Below are the code and all the weights of a small trained network. Each question names an input and a target symbol and asks about switching units off, where a switched-off unit gives its printed mean instead of its output.

import numpy as np


def w(rows, s, z=0):
    codes = np.array(rows[::2]) - 128.0
    scale = np.full(codes.shape[1], s)
    scale[-1] = z or s
    return codes * scale


def norm(h):
    return h / np.sqrt((h * h).mean(-1, keepdims=True) + 1e-5)


def f(y):
    return np.maximum(y, 0)


def softmax(a):
    e = np.exp(a - a.max(-1, keepdims=True))
    return e / e.sum(-1, keepdims=True)


def log_softmax(a):
    a = a - a.max(-1, keepdims=True)
    return a - np.log(np.exp(a).sum(-1, keepdims=True))


def net(x, mask):
    ids = ['ΣΦΩαβδεηθλξτψ'.index(c) for c in x.split()]
    T = len(ids)
    res = E[ids] + P[:T]
    u = 0
    for l in range(3):
        r = norm(res)
        for j in range(3):
            rows = slice(2 * j, 2 * j + 2)
            q, k, v = (r @ M[l][rows].T for M in (Q, K, V))
            z = softmax(np.where(np.tri(T) > 0, q @ k.T / 2**0.5, -1e9)) @ v
            o = O[l][rows]
            res = res + np.where(mask[u + j], z, o[:, -1]) @ o[:, :-1]
        u += 3
        y = f(norm(res) @ A[l][:, :-1].T + A[l][:, -1])
        res = res + np.where(mask[u : u + 4], y, B[l][:, -1]) @ B[l][:, :-1]
        u += 4
    return log_softmax(norm(res)[-1] @ U[:, :-1].T + U[:, -1])


Q, K, V, O, A, B = {}, {}, {}, {}, {}, {}
E = w([
[153,94,125,154],'Σ',
[90,102,149,67],'Φ',
[147,86,122,158],'Ω',
[195,118,62,152],'α',
[99,144,93,126],'β',
[135,135,81,178],'δ',
[64,138,6,94],'ε',
[129,86,152,147],'η',
[54,135,128,130],'θ',
[154,128,108,104],'λ',
[128,86,157,148],'ξ',
[114,130,159,183],'τ',
[160,132,169,146],'ψ',
],0.025)
P = w([
[115,3,129,119],'0',
[124,18,135,113],'1',
[131,35,140,113],'2',
[135,53,134,114],'3',
[137,69,133,109],'4',
[138,86,131,102],'5',
[133,103,128,100],'6',
[135,117,131,98],'7',
[141,136,128,89],'8',
[139,155,124,89],'9',
[139,183,125,80],'10',
[142,193,123,81],'11',
[131,157,105,99],'12',
],0.0071)
Q[0] = w([
[8,251,172,98],'L0H1',
[1,222,153,203],'L0H1',
[143,157,206,144],'L0H2',
[83,170,113,174],'L0H2',
[74,239,192,156],'L0H3',
[126,75,116,77],'L0H3',
],0.0093)
K[0] = w([
[95,64,135,139],'L0H1',
[116,4,100,132],'L0H1',
[133,107,132,117],'L0H2',
[84,74,77,118],'L0H2',
[136,29,124,100],'L0H3',
[130,162,210,141],'L0H3',
],0.015)
V[0] = w([
[170,200,194,69],'L0H1',
[150,110,195,253],'L0H1',
[119,68,107,240],'L0H2',
[59,91,141,142],'L0H2',
[149,73,54,141],'L0H3',
[159,72,105,72],'L0H3',
],0.0065)
O[0] = w([
[182,10,168,120,3],'L0H1',
[183,218,203,123,140],'L0H1',
[93,218,89,96,211],'L0H2',
[167,213,135,108,187],'L0H2',
[152,38,63,144,233],'L0H3',
[127,1,112,115,198],'L0H3',
],0.0053,0.0032)
A[0] = w([
[2,107,123,122,233],'L0N1',
[194,110,134,113,134],'L0N2',
[65,99,103,155,167],'L0N3',
[164,138,91,167,5],'L0N4',
],0.0092,0.0027)
B[0] = w([
[125,250,198,111,254],'L0N1',
[112,77,196,181,180],'L0N2',
[143,184,165,118,204],'L0N3',
[120,246,94,254,138],'L0N4',
],0.0072,0.0061)
Q[1] = w([
[11,120,190,165],'L1H1',
[169,110,151,46],'L1H1',
[204,189,99,39],'L1H2',
[185,210,177,93],'L1H2',
[75,26,119,232],'L1H3',
[126,113,205,3],'L1H3',
],0.005)
K[1] = w([
[32,42,203,113],'L1H1',
[209,82,230,85],'L1H1',
[79,176,95,30],'L1H2',
[172,162,3,43],'L1H2',
[246,145,11,66],'L1H3',
[49,89,190,85],'L1H3',
],0.0068)
V[1] = w([
[76,100,116,5],'L1H1',
[198,169,99,177],'L1H1',
[252,99,63,145],'L1H2',
[85,9,171,31],'L1H2',
[180,151,209,185],'L1H3',
[148,105,141,8],'L1H3',
],0.0036)
O[1] = w([
[114,224,73,173,101],'L1H1',
[164,4,15,192,145],'L1H1',
[69,235,137,84,23],'L1H2',
[121,246,82,143,7],'L1H2',
[9,86,53,154,195],'L1H3',
[106,39,98,36,93],'L1H3',
],0.0042,0.0016)
A[1] = w([
[183,238,218,152,197],'L1N1',
[84,136,190,81,40],'L1N2',
[73,2,60,135,25],'L1N3',
[104,134,72,221,3],'L1N4',
],0.0074,0.0042)
B[1] = w([
[96,1,118,187,254],'L1N1',
[31,194,127,81,139],'L1N2',
[138,62,82,20,146],'L1N3',
[115,147,143,212,141],'L1N4',
],0.0066,0.0065)
Q[2] = w([
[27,104,83,197],'L2H1',
[58,116,230,149],'L2H1',
[122,175,63,95],'L2H2',
[87,122,254,107],'L2H2',
[64,84,185,148],'L2H3',
[212,199,126,100],'L2H3',
],0.01)
K[2] = w([
[44,247,114,119],'L2H1',
[55,93,196,158],'L2H1',
[126,39,126,174],'L2H2',
[29,198,132,117],'L2H2',
[89,208,54,86],'L2H3',
[183,67,35,176],'L2H3',
],0.012)
V[2] = w([
[2,107,133,228],'L2H1',
[100,194,126,81],'L2H1',
[184,144,154,123],'L2H2',
[84,188,75,76],'L2H2',
[68,171,95,18],'L2H3',
[107,176,58,113],'L2H3',
],0.0056)
O[2] = w([
[173,212,170,80,253],'L2H1',
[104,176,143,88,169],'L2H1',
[178,83,81,143,91],'L2H2',
[2,44,119,130,123],'L2H2',
[206,224,135,138,184],'L2H3',
[222,143,155,130,166],'L2H3',
],0.0055,0.0048)
A[2] = w([
[122,212,163,91,32],'L2N1',
[54,156,251,149,4],'L2N2',
[109,180,98,145,152],'L2N3',
[73,50,80,87,19],'L2N4',
],0.011,0.0032)
B[2] = w([
[255,81,118,156,254],'L2N1',
[98,102,61,116,229],'L2N2',
[181,91,218,151,234],'L2N3',
[119,146,175,186,160],'L2N4',
],0.0094,0.0055)
U = w([
[115,140,115,128,91],'Σ',
[114,125,167,18,138],'Φ',
[120,133,101,144,98],'Ω',
[156,122,10,175,49],'α',
[211,187,157,98,159],'β',
[113,184,72,217,89],'δ',
[112,182,30,107,254],'ε',
[99,135,102,128,167],'η',
[67,197,190,141,188],'θ',
[164,54,50,66,89],'λ',
[90,120,94,122,209],'ξ',
[59,150,112,209,170],'τ',
[115,60,251,131,47],'ψ',
],0.013,0.0042)

Each question gives the input, a string of symbols that net reads in full, and the target symbol t.
The units are the heads (2 rows each of Q, K, V and O) and the neurons (one row each of A and B). Each row of codes is followed by its name. A weight is (code - 128) times the scale printed after its matrix; where a second scale follows, it is the last column's (O, A, B and U).
mask holds one flag per unit, layer by layer, with each layer's heads first. A switched-off unit (its flag False) gives its mean, the last column of its rows in O or B, instead of its output. The means were averaged over made-up inputs and are rounded, as every weight is.
A unit's drop is (log p(t) with every unit on - log p(t) with that unit switched off) / (log p(t) with every unit on - log p(t) with every unit switched off).
The circuit of an input: a set's keep is (log p(t) with only the set's units on - log p(t) with every unit switched off) / (log p(t) with every unit on - log p(t) with every unit switched off). Starting from the 12 units with the biggest drops (on a tie, the unit counted first), units are removed one at a time, each time the one whose removal leaves the highest keep (on an exact tie, the one counted first), for as long as the keep stays at least 0.8.
units of the circuit, in order: the units of the circuit, biggest drop first
top k neurons in layer l: the k neurons of layer l with the biggest drops, biggest first
heads that matter: for each layer, one digit per head in row order, 1 if its drop is at least 0.15 and else 0, layers parted by /
drop when u is switched off: that unit's drop, to one decimal
input ψ ξ ψ ψ ψ β β β Ω, target β: top 2 neurons in layer 2 -> L2N2; L2N1
input δ ε η Φ Φ τ, target τ: units of the circuit, in order -> L2N1; L2N2
input Ω β τ λ, target τ: heads that matter -> 001 / 000 / 101
input α ψ ψ β α α δ β β λ Σ, target λ: units of the circuit, in order -> L0H1; L1N3
input β λ Ω, target λ: units of the circuit, in order -> L1N3; L0H1
input β τ β β Φ λ, target λ: heads that matter -> 100 / 000 / 000
input δ Φ ψ ψ θ ε β β ψ Ω ψ ψ Σ, target ψ: units of the circuit, in order -> L0H1; L2N1
input η ξ τ ψ Φ λ δ β Ω Φ β λ, target λ: units of the circuit, in order -> L0H1; L0N1
input ψ Ω ψ ψ β τ, target τ: units of the circuit, in order -> L2N2; L2N1
input λ ε β β Σ, target β: top 2 neurons in layer 1 -> L1N1; L1N4
input β β β β λ η, target λ: top neuron in layer 0 -> L0N1
input λ β ε ψ β Ω ψ Ω Ω ψ Ω, target ψ: heads that matter -> 100 / 000 / 010
input β Ω ψ ξ θ λ λ ψ β β, target β: heads that matter -> 000 / 000 / 000
input ψ δ ψ ε Ω ε λ β ξ ψ, target ψ: heads that matter -> 000 / 000 / 010
input Σ ε θ, target θ: heads that matter -> 000 / 000 / 010
input β λ θ λ ψ ξ θ ψ Ω ψ, target ψ: heads that matter -> 000 / 000 / 000
input β ψ Φ Φ θ Ω λ λ τ β ψ Ω, target ψ: heads that matter -> 101 / 000 / 010
input λ β Ω, target λ: top 2 neurons in layer 0 -> L0N1; L0N4
input δ β ψ λ λ ψ ξ τ τ ε Ω β β, target β: top neuron in layer 2 -> L2N3
input Σ β ψ ξ ψ ψ β λ, target ψ: heads that matter -> 101 / 000 / 001
input β Ω τ τ λ, target τ: top neuron in layer 2 -> L2N4
input ψ ε ψ ψ Φ β λ ε β λ η, target λ: top 2 neurons in layer 1 -> L1N1; L1N2
input ε Σ λ θ β β Ω, target β: drop when L0N3 is switched off -> -0.1
input Σ β θ, target θ: drop when L2H2 is switched off -> 0.2
input λ ξ β Ω β ε ψ λ β ψ ψ Ω λ, target ψ: drop when L2H2 is switched off -> 0.2
